Below are the code and all the weights of a small trained network. Each question names an input and a class and asks about switching units off, where a switched-off unit gives its printed mean instead of its output.

import numpy as np


def w(rows, s, z=0):
    codes = np.array(rows[::2]) - 128.0
    scale = np.full(codes.shape[1], s)
    scale[-1] = z or s
    return codes * scale


def norm(h):
    return h / np.sqrt((h * h).mean(-1, keepdims=True) + 1e-5)


def f(y):
    return np.maximum(y, 0)


def log_softmax(a):
    a = a - a.max(-1, keepdims=True)
    return a - np.log(np.exp(a).sum(-1, keepdims=True))


def net(x, mask):
    res = np.array(x, float).reshape(1, 3) / 4 @ E
    u = 0
    for l in range(3):
        y = f(norm(res) @ A[l][:, :-1].T + A[l][:, -1])
        res = res + np.where(mask[u : u + 6], y, B[l][:, -1]) @ B[l][:, :-1]
        u += 6
    return log_softmax(norm(res)[-1] @ U[:, :-1].T + U[:, -1])


A, B = {}, {}
E = w([
[60,69,209,54],'x0',
[251,118,232,135],'x1',
[126,220,131,54],'x2',
],0.0025)
A[0] = w([
[103,123,233,100,110],'0.n1',
[142,209,124,198,61],'0.n2',
[110,65,145,180,196],'0.n3',
[182,174,76,161,212],'0.n4',
[140,254,158,44,5],'0.n5',
[118,90,123,68,78],'0.n6',
],0.0035,0.0033)
B[0] = w([
[120,73,80,42,177],'0.n1',
[161,86,27,75,149],'0.n2',
[99,226,171,83,216],'0.n3',
[76,106,190,26,251],'0.n4',
[53,253,185,196,153],'0.n5',
[143,111,146,110,136],'0.n6',
],0.0031,0.0029)
A[1] = w([
[159,187,91,179,129],'1.n1',
[79,111,86,181,93],'1.n2',
[144,139,158,124,249],'1.n3',
[213,213,2,174,120],'1.n4',
[211,132,56,149,134],'1.n5',
[123,64,139,186,154],'1.n6',
],0.0067,0.0019)
B[1] = w([
[85,86,163,105,184],'1.n1',
[163,156,106,149,183],'1.n2',
[68,108,73,107,224],'1.n3',
[74,75,200,116,252],'1.n4',
[82,66,134,96,184],'1.n5',
[89,254,205,147,175],'1.n6',
],0.0055,0.0031)
A[2] = w([
[121,78,144,126,111],'2.n1',
[254,100,158,130,99],'2.n2',
[162,116,190,113,232],'2.n3',
[75,89,93,148,251],'2.n4',
[108,138,102,83,239],'2.n5',
[130,105,152,252,152],'2.n6',
],0.008,0.0017)
B[2] = w([
[146,103,144,74,178],'2.n1',
[123,160,1,168,158],'2.n2',
[115,155,34,161,228],'2.n3',
[204,140,92,98,240],'2.n4',
[171,102,163,210,252],'2.n5',
[109,158,173,71,159],'2.n6',
],0.0066,0.0041)
U = w([
[103,1,168,45,178],'0',
[157,165,12,167,186],'1',
[69,254,224,150,173],'2',
[217,94,141,176,103],'3',
[113,97,172,213,3],'4',
],0.0099,0.0053)

Each question gives the input, the list of numbers given to net, and the class t.
The units are the neurons (one row each of A and B). Each row of codes is followed by its name. A weight is (code - 128) times the scale printed after its matrix; where a second scale follows, it is the last column's (A, B and U).
mask holds one flag per neuron, layer by layer. A switched-off neuron (its flag False) gives its mean, the last column of its row in B, instead of its output. The means were averaged over made-up inputs and are rounded, as every weight is.
A unit's drop is (log p(t) with every unit on - log p(t) with that unit switched off) / (log p(t) with every unit on - log p(t) with every unit switched off).
The circuit of an input: a set's keep is (log p(t) with only the set's units on - log p(t) with every unit switched off) / (log p(t) with every unit on - log p(t) with every unit switched off). Starting from the 12 units with the biggest drops (on a tie, the unit counted first), units are removed one at a time, each time the one whose removal leaves the highest keep (on an exact tie, the one counted first), for as long as the keep stays at least 0.8.
units of the circuit, in order: the units of the circuit, biggest drop first
most important unit: the unit with the biggest drop
k most important neurons: the k neurons with the biggest drops, biggest first
k most important neurons of layer l: the k neurons of layer l with the biggest drops, biggest first
drop when u is switched off: that unit's drop, to one decimal
input [-4,6,-1], class 1: most important unit	0.n4
input [-3,6,-7], class 2: 2 most important neurons	1.n6, 2.n6
input [6,-5,-7], class 2: 3 most important neurons of layer 1	1.n6, 1.n3, 1.n5
input [-3,-2,-1], class 3: 3 most important neurons of layer 2	2.n3, 2.n5, 2.n2
input [-6,-5,-7], class 2: 2 most important neurons	2.n6, 1.n6
input [6,-7,2], class 1: units of the circuit, in order	1.n4, 0.n4
input [6,-5,-8], class 2: 2 most important neurons of layer 0	0.n4, 0.n1
input [7,3,-8], class 2: 2 most important neurons	1.n6, 0.n4
input [6,-7,-1], class 1: 2 most important neurons of layer 1	1.n4, 1.n1
input [7,-3,-8], class 2: units of the circuit, in order	1.n6, 0.n4
input [1,6,-8], class 2: units of the circuit, in order	1.n6, 2.n6
input [-3,1,2], class 3: 3 most important neurons	0.n4, 2.n5, 1.n6
input [-5,6,-3], class 1: 2 most important neurons	0.n4, 2.n3
input [-4,3,4], class 0: 4 most important neurons	0.n3, 0.n2, 1.n4, 1.n6
input [-4,-4,4], class 0: 2 most important neurons of layer 1	1.n4, 1.n6
input [-7,-7,0], class 0: most important neuron	1.n4
input [-4,-4,-4], class 0: 3 most important neurons	1.n4, 2.n3, 2.n6
input [-4,-4,7], class 2: 2 most important neurons of layer 0	0.n4, 0.n5
input [-5,8,7], class 1: 2 most important neurons of layer 2	2.n3, 2.n2
input [-1,4,-2], class 1: most important unit	1.n4
input [2,1,-1], class 3: 2 most important neurons of layer 0	0.n4, 0.n3
input [-2,-1,-4], class 2: drop when 1.n3 is switched off	0.1
input [-4,1,-8], class 2: drop when 1.n6 is switched off	0.6
input [2,5,2], class 1: drop when 1.n4 is switched off	0.3
